Below are the code and all the weights of a small trained network. Each question names an input and a class and asks about switching units off, where a switched-off unit gives its printed mean instead of its output.

import numpy as np


def w(rows, s, z=0):
    codes = np.array(rows[::2]) - 128.0
    scale = np.full(codes.shape[1], s)
    scale[-1] = z or s
    return codes * scale


def f(y):
    return y / 2 * (1 + np.tanh(0.7978845608 * (y + 0.044715 * y**3)))


def log_softmax(a):
    a = a - a.max(-1, keepdims=True)
    return a - np.log(np.exp(a).sum(-1, keepdims=True))


def net(x, mask):
    res = np.array(x, float).reshape(1, 3) / 4 @ E
    y = f(res @ A[0][:, :-1].T + A[0][:, -1])
    res = res + np.where(mask, y, B[0][:, -1]) @ B[0][:, :-1]
    return log_softmax(res[-1] @ U[:, :-1].T + U[:, -1])


A, B = {}, {}
E = w([
[202,26,143,243,117,72,149,170,185],'x0',
[150,101,240,130,170,83,135,169,18],'x1',
[173,140,108,138,2,159,57,194,76],'x2',
],0.0055)
A[0] = w([
[120,129,113,125,156,129,149,111,153,69],'N1',
[115,126,130,115,233,122,156,110,164,114],'N2',
[123,128,147,131,126,116,131,131,111,59],'N3',
[129,152,70,122,98,134,130,114,192,95],'N4',
[134,125,127,125,87,129,116,134,118,67],'N5',
[134,117,175,132,161,119,118,135,45,136],'N6',
[106,123,133,118,244,132,144,117,168,121],'N7',
[134,134,108,125,15,133,118,145,75,101],'N8',
[146,89,135,181,119,121,131,134,158,138],'N9',
[135,133,124,142,34,136,116,149,93,104],'N10',
[129,141,81,109,102,131,123,118,194,133],'N11',
[114,121,129,123,163,124,141,122,143,72],'N12',
[104,172,120,69,128,138,125,116,100,97],'N13',
[121,148,67,121,96,134,129,120,189,106],'N14',
[111,176,117,61,136,139,116,109,92,100],'N15',
[132,131,124,130,70,138,124,143,105,203],'N16',
[109,176,113,44,132,138,120,115,83,125],'N17',
[119,129,133,126,125,127,130,125,121,42],'N18',
[136,113,172,130,156,116,131,143,45,99],'N19',
[157,64,147,246,108,113,131,140,173,96],'N20',
[141,132,119,133,47,139,118,148,93,90],'N21',
[108,180,119,48,127,142,128,117,92,110],'N22',
[127,139,116,128,131,136,126,128,143,255],'N23',
[146,125,170,136,150,108,135,132,48,96],'N24',
[118,143,79,122,104,129,113,115,191,120],'N25',
],0.011,0.0057)
B[0] = w([
[112,166,149,147,169,164,104,134,158,126],'N1',
[195,159,140,67,171,107,83,102,152,205],'N2',
[96,157,143,159,153,168,115,137,159,112],'N3',
[85,128,179,113,143,197,125,154,139,175],'N4',
[110,165,134,156,166,155,107,123,159,125],'N5',
[120,81,172,40,92,162,147,147,110,207],'N6',
[203,150,143,53,170,94,88,100,148,211],'N7',
[173,172,151,86,198,117,84,99,172,213],'N8',
[149,80,117,147,136,119,143,153,121,193],'N9',
[153,167,140,106,189,123,98,101,169,196],'N10',
[107,108,169,87,112,158,141,147,115,181],'N11',
[116,167,137,156,159,150,107,121,159,124],'N12',
[134,109,117,191,152,143,129,152,159,173],'N13',
[96,122,184,98,131,183,131,154,132,180],'N14',
[139,97,116,193,152,139,134,159,162,185],'N15',
[189,97,121,39,115,55,146,94,93,209],'N16',
[172,56,103,164,136,109,147,163,139,208],'N17',
[103,156,139,168,156,164,111,136,162,104],'N18',
[92,117,176,81,122,192,139,149,146,190],'N19',
[172,47,95,191,178,144,137,183,175,253],'N20',
[135,180,142,133,190,147,96,107,166,180],'N21',
[156,71,104,176,150,126,138,159,151,198],'N22',
[204,35,127,6,61,49,167,119,49,218],'N23',
[89,124,171,99,128,193,127,149,146,183],'N24',
[101,116,175,99,122,168,138,145,122,177],'N25',
],0.024,0.0061)
U = w([
[157,56,52,233,151,106,166,198,180,122],'0',
[165,213,137,83,187,70,31,21,175,101],'1',
[46,123,205,77,61,240,161,158,103,117],'2',
[124,120,42,124,2,16,175,62,26,251],'3',
[96,170,114,184,128,141,118,107,138,97],'4',
[71,175,114,170,116,145,108,125,157,90],'5',
],0.0075,0.0029)

Each question gives the input, the list of numbers given to net, and the class t.
The units are the neurons (one row each of A and B). Each row of codes is followed by its name. A weight is (code - 128) times the scale printed after its matrix; where a second scale follows, it is the last column's (A, B and U).
mask holds one flag per neuron, in row order. A switched-off neuron (its flag False) gives its mean, the last column of its row in B, instead of its output. The means were averaged over made-up inputs and are rounded, as every weight is.
A unit's drop is (log p(t) with every unit on - log p(t) with that unit switched off) / (log p(t) with every unit on - log p(t) with every unit switched off).
most important unit: the unit with the biggest drop
k most important neurons: the k neurons with the biggest drops, biggest first
drop when u is switched off: that unit's drop, to one decimal
input [-7,5,-6], class 0: most important unit => N17
input [-8,-7,4], class 0: 2 most important neurons => [N17 N22]
input [-1,8,-7], class 2: 2 most important neurons => [N6 N19]
input [5,6,6], class 1: 2 most important neurons => [N8 N10]
input [4,-7,8], class 1: 2 most important neurons => [N8 N10]
input [6,8,-4], class 2: 3 most important neurons => [N6 N19 N24]
input [-7,2,7], class 0: 3 most important neurons => [N17 N22 N15]
input [-1,-2,-3], class 3: 3 most important neurons => [N8 N10 N21]
input [-8,8,6], class 0: 4 most important neurons => [N17 N22 N15 N13]
input [-7,6,-2], class 0: 2 most important neurons => [N17 N22]
input [6,7,-4], class 2: 4 most important neurons => [N6 N19 N24 N17]
input [3,1,5], class 1: drop when N19 is switched off => 0.0
input [3,0,2], class 3: drop when N15 is switched off => 0.1
input [-1,1,-3], class 3: most important unit => N8
input [-4,1,-2], class 0: drop when N17 is switched off => 0.2
